Below are the code and all the weights of a small trained network. Each question names an input and a class and asks about switching units off, where a switched-off unit gives its printed mean instead of its output.

import numpy as np


def w(rows, s, z=0):
    codes = np.array(rows[::2]) - 128.0
    scale = np.full(codes.shape[1], s)
    scale[-1] = z or s
    return codes * scale


def f(y):
    return np.maximum(y, 0)


def log_softmax(a):
    a = a - a.max(-1, keepdims=True)
    return a - np.log(np.exp(a).sum(-1, keepdims=True))


def net(x, mask):
    res = np.array(x, float).reshape(1, 2) / 4 @ E
    y = f(res @ A[0][:, :-1].T + A[0][:, -1])
    res = res + np.where(mask, y, B[0][:, -1]) @ B[0][:, :-1]
    return log_softmax(res[-1] @ U[:, :-1].T + U[:, -1])


A, B = {}, {}
E = w([
[175,209,255],'x0',
[67,77,229],'x1',
],0.009)
A[0] = w([
[32,7,136,150],'n1',
[59,83,186,161],'n2',
[58,33,230,180],'n3',
[46,83,54,217],'n4',
[129,69,41,203],'n5',
[254,194,62,253],'n6',
[42,112,167,137],'n7',
[40,118,168,135],'n8',
],0.0092,0.006)
B[0] = w([
[58,72,73,210],'n1',
[50,159,129,188],'n2',
[34,158,167,224],'n3',
[162,2,43,231],'n4',
[168,46,94,224],'n5',
[219,139,201,255],'n6',
[18,114,99,171],'n7',
[47,125,130,170],'n8',
],0.01,0.0097)
U = w([
[230,41,111,175],'0',
[228,233,217,237],'1',
[14,98,65,151],'2',
[26,215,254,131],'3',
[109,172,99,17],'4',
[112,159,108,3],'5',
[110,138,124,25],'6',
],0.0098,0.0043)

Each question gives the input, the list of numbers given to net, and the class t.
The units are the neurons (one row each of A and B). Each row of codes is followed by its name. A weight is (code - 128) times the scale printed after its matrix; where a second scale follows, it is the last column's (A, B and U).
mask holds one flag per neuron, in row order. A switched-off neuron (its flag False) gives its mean, the last column of its row in B, instead of its output. The means were averaged over made-up inputs and are rounded, as every weight is.
A unit's drop is (log p(t) with every unit on - log p(t) with that unit switched off) / (log p(t) with every unit on - log p(t) with every unit switched off).
The circuit of an input: a set's keep is (log p(t) with only the set's units on - log p(t) with every unit switched off) / (log p(t) with every unit on - log p(t) with every unit switched off). Starting from all 8 units, units are removed one at a time, each time the one whose removal leaves the highest keep (on an exact tie, the one counted first), for as long as the keep stays at least 0.8.
units of the circuit, in order: the units of the circuit, biggest drop first
unit that matters most: the unit with the biggest drop
top k neurons: the k neurons with the biggest drops, biggest first
drop when u is switched off: that unit's drop, to one decimal
input [-2,0], class 0: unit that matters most	n3
input [7,0], class 1: top 2 neurons	(n1; n7)
input [1,-7], class 1: top 3 neurons	(n4; n6; n1)
input [1,0], class 1: units of the circuit, in order	(n4; n1; n7)
input [2,-7], class 1: units of the circuit, in order	(n4; n6)
input [1,3], class 3: top 3 neurons	(n4; n5; n3)
input [1,7], class 3: top 3 neurons	(n4; n3; n5)
input [3,1], class 3: top 3 neurons	(n4; n5; n6)
input [1,2], class 3: top 3 neurons	(n4; n5; n1)
input [1,-8], class 1: drop when n6 is switched off	0.3
input [2,2], class 3: drop when n4 is switched off	0.4
input [3,0], class 1: drop when n1 is switched off	0.2
